Here are made-up things, facts about them, and rows of numbers that follow some of those facts. Name the thing behind each unnamed row.

Facts:
Π(trafler, brunem); Π(kefin, kloroplak); Π(tregrak, stadis); Π(vitum, klogis); Π(plotas, nonok)
Π(zusek, keman); Π(pleplu, sorolol); Π(fikor, dinado); Π(vugraga, truflun); Π(klugum, stuper)
Π(plobron, vatas); Π(dropam, bedum); Π(nonok, dorur); Π(nalun, stugal); Π(tidrul, fitom)
Π(stidru, reken); Π(drustes, klipil); Π(bodresto, ginor); Π(gaka, brutreze); Π(nebo, lonak)
Π(skubron, gutre); Π(pusafluk, rorik); Π(koduse, staskam); Π(zaflor, dratros); Π(skito, veklugra)
Π(pirom, vuskes); Π(guvem, vebu); Π(ronak, rufun); Π(bromel, vitum); Π(zopasul, stisam)
Π(drogras, nalun); Π(badraplas, stidru); Π(bibre, zusek); Π(brutreze, vufo); Π(fetu, patren)
Π(fludra, tere); Π(klidri, stukal); Π(dratros, zomogar); Π(gretem, garem); Π(tretrom, plamu)
Π(remar, flesom); Π(doflal, zufe); Π(klustire, fikor); Π(soskol, zugim); Π(fladutru, tregrak)
Π(vatas, tidrul); Π(dostas, gretem); Π(doflutru, tezak); Π(foruk, tronak); Π(staskam, skubron)
Π(plakes, depiplu); Π(tezak, koben); Π(tifles, fladutru); Π(gestuplen, vugraga); Π(tuzutre, disto)
Π(dokle, nagrom); Π(plapi, gadil); Π(suska, labos); Π(rorik, buplegru); Π(klamakul, sipla)
Π(kisidrum, vatrom); Π(stugal, klustire); Π(liso, dostas); Π(finar, zusko); Π(depiplu, fazi)
Π(zatros, drustes); Π(muro, finar); Π(vatrom, groski); Π(skagigrin, kugigen); Π(ginor, fludra)
Π(zugim, stabok); Π(fitom, dropam); Π(kleve, trafler); Π(reken, ripor); Π(migras, gestuplen)
Π(klipufar, nesan); Π(koben, tedi); Π(driflun, doflutru); Π(toko, gaka); Π(nasto, bribor)
Π(netrin, klidri); Π(klura, klipufar); Π(legros, dridris); Π(tedi, diferum); Π(ziskire, tifles)
Π(besem, rara); Π(groski, sedra); Π(nesan, kimen); Π(kimen, plotas); Π(patren, klamakul)
Π(floklozik, plakes); Π(bribor, bodresto); Π(lonak, butrur); Π(klogis, nosu); Π(sorolol, debri)
Π(brobul, stodor); Π(kugrar, goflil); Π(stadis, driflun); Π(pluskam, zopasul); Π(debri, muro)
Π(bego, brobul); Π(keman, gepa); Π(plobre, tovek); Π(stuper, skito); Π(klotan, buzas)
Π(sipla, ronak); Π(diferum, bromel); Π(fuplo, butrok); Π(labos, fetu); Π(plamu, pleplu)
Π(nipal, fudrisi); Π(pasor, derotre); Π(rara, kefin); Π(klipil, brilo); Π(flesom, legros)
Π(drotru, trodofer); Π(nagrom, plapi); Π(vuskes, bego); Π(stisam, brati); Π(sedra, foruk)
Π(stukal, kliplo); Π(grutok, plobron); Π(klakli, tuzutre); Π(goflil, guvem); Π(tronak, klugum)
Π(grefli, skaplon); Π(flotrus, besem); Π(dramular, kisidrum); Π(grifek, teflepon); Π(butrur, drapo)
Π(garem, skaton); Π(mazur, tuzak); Π(fotrum, soskol); Π(ripor, zaflor); Π(dagel, tretrom)
Π(skaton, ziskire); Π(vufo, kines); Π(skamel, pirom); Π(tovek, klotan); Π(tere, pusafluk)
Π(brilo, grutok); Π(skaplon, badraplas); Π(kloroplak, kugrar); Π(kugigen, toko); Π(bavas, beves)
Π(zomogar, drogras); Π(vutrotu, mazur); Π(zusko, tider); Π(veklugra, dibrel); Π(drapo, plobre)
Π(tuzak, klakli); Π(tider, fuplo); Π(fazi, bavas); Π(vabro, nebo); Π(kliplo, pluskam)
Π(dorur, flotrus); ζ(gifler, sipla); ζ(trudradrim, badraplas); ζ(buplir, gestuplen); ζ(dinado, drapo)
ζ(namos, rogus); ζ(tregrak, patren); ζ(vitum, zatros); ζ(plotas, veklugra); ζ(pleplu, stidru)
ζ(fikor, driflun); ζ(klugum, zopasul); ζ(gigo, dredol); ζ(plobron, tesis); ζ(nalun, gepa)
ζ(stidru, stabok); ζ(gepa, bedum); ζ(bodresto, flotrus); ζ(duple, vefutrel); ζ(gaka, staskam)
ζ(skubron, ginor); ζ(buzas, dinado); ζ(pusafluk, kome); ζ(koduse, kugrar); ζ(zaflor, diferum)
ζ(plufle, grasan); ζ(ronak, pulufo); ζ(grasan, pluskam); ζ(troka, pleplu); ζ(drogras, skaplon)
ζ(badraplas, lonak); ζ(pulufo, pasor); ζ(brutreze, tedi); ζ(fetu, plotas); ζ(fludra, fikor)
ζ(dratros, vitum); ζ(tretrom, disto); ζ(remar, brati); ζ(doflal, namos); ζ(staskam, troka)
ζ(zufe, dorur); ζ(lodrel, bavir); ζ(gestuplen, floklozik); ζ(tuzutre, drotekur); ζ(dokle, zaflor)
ζ(rorik, migras); ζ(kisidrum, beves); ζ(skudradel, vebu); ζ(liso, guvem); ζ(stabok, drogras)
ζ(depiplu, fazi); ζ(gobok, dratros); ζ(bedum, fotrum); ζ(bavir, truflun); ζ(fitom, fludra)
ζ(groba, buzas); ζ(gotretros, nalun); ζ(kleve, drurinu); ζ(reken, brodrokla); ζ(migras, plobron)
ζ(brati, nipal); ζ(klipufar, dagel); ζ(grive, plufle); ζ(kegron, gigo); ζ(klura, vuskes)
ζ(legros, zugim); ζ(groski, dropam); ζ(nesan, foruk); ζ(kimen, bribor); ζ(floklozik, groski)
ζ(bribor, garem); ζ(drurinu, stukal); ζ(sorolol, nesan); ζ(vefutrel, klura); ζ(teska, kleve)
ζ(tesis, gotretros); ζ(pluskam, derotre); ζ(debri, bavas); ζ(nabrekas, zeful); ζ(stuper, tidrul)
ζ(sipla, drunem); ζ(diferum, klakli); ζ(derotre, nimus); ζ(labos, liso); ζ(plakir, trodofer)
ζ(kome, fitom); ζ(nipal, bodresto); ζ(rara, brilo); ζ(flesom, skudradel); ζ(drotru, sedra)
ζ(vuskes, klustire); ζ(sedra, nasto); ζ(stukal, brunem); ζ(rogus, gifler); ζ(nimus, ronak)
ζ(goflil, kegron); ζ(flotrus, kisidrum); ζ(dramular, stugal); ζ(grifek, tezak); ζ(trodofer, flesom)
ζ(garem, zusko); ζ(mazur, skupok); ζ(fotrum, reken); ζ(ripor, nonok); ζ(dagel, nabrekas)
ζ(brunem, brutreze); ζ(dridris, grifek); ζ(dredol, beso); ζ(skamel, debri); ζ(tere, gaka)
ζ(skaplon, grotruk); ζ(kugigen, vibri); ζ(fudrisi, tuzutre); ζ(zusko, limarar); ζ(beso, tregrak)
ζ(veklugra, plakir); ζ(drapo, teska); ζ(vebu, buplir); ζ(fazi, groba); ζ(truflun, mazur)

Some things and their rows:
[ -6 -19 -12  -6  20   2   2 -14   5  21  -2  -7   7  -8  10  -6  -4   3
   0  -8   1   3  -3  -8  30   1  -7   1] -> tretrom
[  0   0 -10   1  -6  -2   4   1   2  10   3  -4  12   2  -3   2  -3  -2
  -2   1  -8   6   5   3   1   3  -4  -2] -> besem
[ 3 -1  0  1  3 -2  2 -2  1  3  0  1  2  0  3  1  1 -3  1  1  3  1  1  1
 -4  1  2 -1] -> rufun
[ 2  3  3  2  6  0  0 -5  1  5  1 -3 -7 -2 -8  2  3  2 -3  6 -3 -5  0  0
 -4  1  1  1] -> debri
[  2  -1  -8   1   1  -2   7   9   3   3   2  -6   5   1   2  -1 -10  -9
  -3  -2 -12   7   3   1  -4  -1  -5   2] -> plotas
[-2 -2  3  0  3 -1  1  0  1  0  1 -1  1 -1 -1  0  0 -1  0 -1  0 -1  0 -1
  1  1 -1  0] -> gestuplen
[-2 -2  2  0  3 -1  0  0  1  0  1 -1  1 -1 -1  0  0  0  0 -1  0 -1  0 -1
  1  1 -1  0] -> buplir
[  1   5 -11   2  -2   1   0  -5  -1  -5   2  -1  -1   2 -10   5   1   9
  -1   0   2   2  -3  -7   3  -7  -3   2] -> migras
[ 1 -1  6  0  0 -1  0  1 -1  2  0  0  1 -1 -3 -1 -1  1  1  1  2  0  1 -2
 -6  0  2 -1] -> finar
[-1  1  7 -2  0 -3 -2 10  4 -4  2  2  6  1  5 -9  3 -3  3 -1  1  2  2  1
  2 -1 -4  5] -> grasan
[-1  1  7 -2  0 -3 -2 10  4 -3  2  2  5  1  5 -9  3 -3  3 -1  1  2  2  1
  2 -1 -4  5] -> plufle
[ 0 -3  3  0 -1 -1  0  1 -1 -3  0  0 -1  1 -1  0 -1 -1 -1  0  0  0  0  2
 -1  1  0 -1] -> gifler
[-11  -5   1   0  -5   1  10   0  -7   5  -1   4   1  -2   7  12  -6  -1
  -5  -9   2   0  -8  -2   8   7   5 -11] -> zopasul
[-4  0  2 -1 -2  2 -1  1 -1 -1  1 -1 -3  0 -4 -1 -1  5 -2  1 -3 -1 -1 -1
  5 -2 -1  2] -> vabro
[ 1  1  6 -2  2 -4 -1  9  4 -2  2  4  7  1  8 -8  4 -6  5 -1  3  3  2  2
 -1  0 -2  4] -> derotre
[-6 -1  0 -1  3  2  1 -1  0  6  0 -3  0 -2 -3  1 -2  3 -1 -3 -3 -2 -2 -5
  6  1 -1  0] -> grifek
[0 0 0 0 0 0 0 0 0 1 0 0 0 0 0 0 0 0 0 0 0 0 0 0 0 0 0 0] -> trafler
[ -1   4  23   2   3   1  -3   7  -2  -8   2   5 -17  -5  -1   9   2   0
   1  18  -3 -10   6  10   2  -8  10  -3] -> stugal
[ 7 -4 -1  0 -1  1 -5 -4 -4  5 -1 -4 -4  1 -6 -7 -1  7 -2  5 -3  0 -2  0
 -4 -1 -6  2] -> drotru

Rows to name:
No name comes twice in this set of rows, the named rows included.
[ -8  -2   0   3  10   7   4 -16   2   0   0  -6 -12  -6 -14  18  -5  -1
  -6   2  -5  -8   6   0   0   5  13  -7]  vibri
[  0  -2 -11   0  -7   0   5   3   2   9   2  -4   8   2   1   1  -7  -4
  -3   1  -9   8   5   4   2   0  -1  -2]  flotrus
[  7 -10  -6   1  11   5  -3 -24  -2  16  -5 -11 -10  -5 -12   3  -6   5
  -4   7  -4  -3   3  -2  -5   3   3  -4]  kugigen
[  4   2   0   2   6  -2   0  -4  -4  -3   1   4  -3  -3  -5  11   3  10
   3   8  10  -1  -4  -6   8 -13  -1  -2]  nalun
[ -9 -23 -12  -1   0   4   7  -2   5 -21   4  -2   4   0   0  12 -23 -11
  -5 -10  -5  13  13   4  15  -2   7  -8]  nonok
[ 7 -6 -4 -1  8 -2  0 -8  0 16 -3 -4  6 -3  4 -5  0 -1  2  0  3  2 -2 -3
 -3  2 -4 -1]  dridris
[ 11  14  -5   2   9  -6   1   1   3  17   0  -3  11   0  -1  -7  12   1
   5   3   3  -1  -6  -8 -10  -2 -10   7]  zufe
[12 -1 -2  0  4 -2 -3 -5  0 11 -3 -3  1  0  2 -7  2 -1  2  6  1  1  1  1
 -9  0 -3  2]  fudrisi
[  1 -14  11  -1  -3  -1  -2   0  -2 -10   0   2  -1   1  -4  -1  -9  -1
   0   0   5   4   5   1  -7   1   4  -5]  zusko
[ -8  -9   6   0  -3   2   0   2   1 -20   2   4  -4   1  -1   8  -6  -4
  -3  -3   1   1   4   5   6   2   7  -5]  limarar
[  0 -14   3  -1  -2   1  -3  -2  -2 -11   0   1  -4   1  -1  -1  -7   0
  -2   0   2   4   3   4   4   0   1  -3]  bribor
[  7  -3   3  -3   1  -4  -5   6   2   5   0   0   7   1   6 -16   2   0
   5   1   2   4   0   0  -1  -2  -9   6]  grive
[-12   6  12  -1  -3  -1   0  16   5 -14   5   5   1   1   1  -1   3  -3
   1  -4  -2  -2   3   1   8  -2   1   5]  pasor
[-8  2  7  1  4 -1  5  3  3 -7  3  3 -1 -1 -1  8  1 -5 -1 -3  1 -3  2  0
  3  2  5 -1]  dropam

Now the same things, written a new way:
Known rows:
[  1  -1  -1  -7   0  -2   2  -1   5  -2  -3   6   2   1   2  -1   4 -12
   8   4   0  -6  -4   1  -4   0   3] -> flotrus
[ 2 -5 -1  5  1 -2  4 -6 -2  4  3 -2  1  1 -6  3 -4 13 -7  1 10  5  4 -8
  7 -2  3] -> nasto
[ 5 -7 -4  9  3 -2  1 -2 -2  1  2 -3 -1  2 -4  0 -2 11 -5 -1  9  5  4 -7
  5 -4 -1] -> pasor
[ -3   3   4  -6  -6   2  -5   2   5  -2 -13  -2  -6  -1   1  -6   4  -1
  15  -6  -5  -7  -8   5  -3   7   4] -> veklugra
[  2  -5  -4  15  -1  -6  11  -3   6   4 -14  -4   0  10  -6   8   1   0
  -5   5   5   5   5  -7   4  -1   3] -> nonok
[ -2   3  -4  12  -5   2  -4  11 -10   2   4 -19   1  -6  15  13  -7  12
  -8  -1  12   7  -3  -1  11  15  -6] -> dostas
[ 4 -8 -2  9  4 -3  0 -3  0  1  1 -4 -2  2 -4  1 -1 10 -7 -3  7  4  4 -5
  4 -4 -1] -> brilo
[  2  -2   0   8   2  -1   2  -4   0   4  -1  -3  -1   4  -2   4  -3   8
 -10  -2   4   5   3  -4   3   0  -1] -> patren
[-2 -2 -1 -9  1  1 -1 -1  0  1  0  5  2 -1 -1  0  3 -6  7  2 -1 -5 -4  2
 -1  3  1] -> debri
[ 19  14  -4  -1   9  -2   3  -4  -5  -1   1  16  -1  14   9  -8   3   0
  27  10  11  -7  -5  -3 -13   5 -17] -> stidru
[ -7   7  -3 -11   1  -2   6   6   6  -4   5  13   7 -18  -6   1  -5  -4
  -1   7  -1  -2  -5   7   6   0   6] -> fotrum
[-13 -13 -12 -12   6  -1   2   6  13   3   1   8   8 -20 -13   6  -3 -16
 -14  -3 -10  -6  -9  19   1  -8   4] -> nalun
[  2   0  -4   8   2   8  -5   9  -7   4   5 -10  -4   2  -9  -6  -2  17
  -7   1  -8  13   8  -4   8  -4  -5] -> doflutru
[ 1 -4 -1 10 -1 -4  3 -5  0  1 -1 -4 -2  2 -3  2 -5 10 -6 -5  3  3  4 -4
 -1 -7 -1] -> foruk
[ -7   1  -6  -8   5   0   1   4   8  -1   1  12   3 -13  -6   4  -1  -4
   1   2  -7  -5  -9   9   6  -1  -3] -> plobron
[  1   8   7  11   0  -2   3   0   3   1  -6  -3  -2   5   3   4  -4  -1
 -16  -4  -1   7   5   4  -4   2   0] -> buplegru
[  4  -4   0  13   5  -1  -3   0   2   1  -4  -5  -6   6   0   2   0   5
 -10  -6  -1   5   2   1   0  -2  -7] -> beves
[ 12   0  -9  -6   6   3   0   2  -8   4   2   3   3  11   5  -8   3 -11
  14   4   5  -7  -2   6 -19   2  -7] -> troka
[ -9   9  -4  -8   3  -2   6   9  11  -4   3  16   6 -21  -7   4  -6  -7
  -7   4  -8  -2  -9  13   7  -2   1] -> gotretros

Rows to name:
No name comes twice in this set of rows, the named rows included.
[-4  2 -7 -4 -1  8 -9 15 -8 -1  5 -8  0 -8  8  0  2  1 10  3 -2 -1 -6  5
  5 11 -7]  tregrak
[ 12  11  -1  -1   6  -3   1  -4   0  -5   1  16  -3   7   6  -6   4   4
  24   8   7  -6  -6  -6  -1   4 -14]  skaplon
[ 10   0  -9  -9   2   0   4  -3 -12   5   5   5   7   8   3  -9  -2  -9
  16   4   8  -9   0   4 -24  -4  -3]  pleplu
[  2   3   2  12  -2  -7  12  -2   5   1  -9  -1   2   6  -2   6  -2  -3
 -11   4   6   6   6  -5   0   0   8]  dorur
[ -3 -20  -6 -10   1   2  -4   3   2   2  -1  -6   5  -2  -3  -3   6 -21
  -4  -5  -3  -8  -1  11 -12  -5   8]  fikor
[  7  16   8   9   1  -8  10  -9   1  -4   1  11  -1   2   1   3  -5  18
  -1   6  14   6   3 -14  10   2  -1]  grefli
[  4  -8  -7 -11   3   3   2  -1  -6   8   0   0   7   8   1  -3   3 -22
   3   0   3  -8  -1  11 -22   0   3]  drogras
[  1  -9   0   6   2  -2   2  -6   1   5  -2  -5   0   5  -4   5  -2   2
 -14  -5   4   3   4  -1  -1  -3   3]  zomogar
[ -9  12  -2  -4  -9   5  -4  16 -10  -3   3 -10   6 -14  22  10  -3  -5
   5   4   9  -3  -9  10   5  25  -1]  garem
[ -1   4  -3   9  -3   5  -3   7  -9   4   3 -12  -3   0  -4  -2  -6  17
  -5  -2  -7  10   7  -3   4  -3  -5]  driflun
[  2  -1   5 -12   4  -1  -4  -7   2  -3   6   8   0  -3   5  -3   1  -6
   2  -4   2  -7  -5   4  -4  -2   1]  rara
[ 6 16  4 -4  2 -4  2 -5  5 -7  1 16 -4  1  6 -1  3  6 20  8  3 -4 -8 -8
  8  4 -8]  badraplas
[  3   9  -2  -1   7  -4   0  -1   9  -8   1  19  -4  -7  -1  -1   2   6
  15   6   0  -5 -10  -2  11   0 -12]  reken
[-12 -18   6  -6  -7   1  -8  -1   2  -7   5  -7   4   2  10   6  13 -34
  -7  -1 -16  -5   6   3  -6  -7   6]  dinado
[ -6   3  -6  -7  -7   5  -6  13 -11  -1   8 -10   5 -14  14   7  -2   3
  10   6   9  -2  -8   1  10  16  -2]  liso

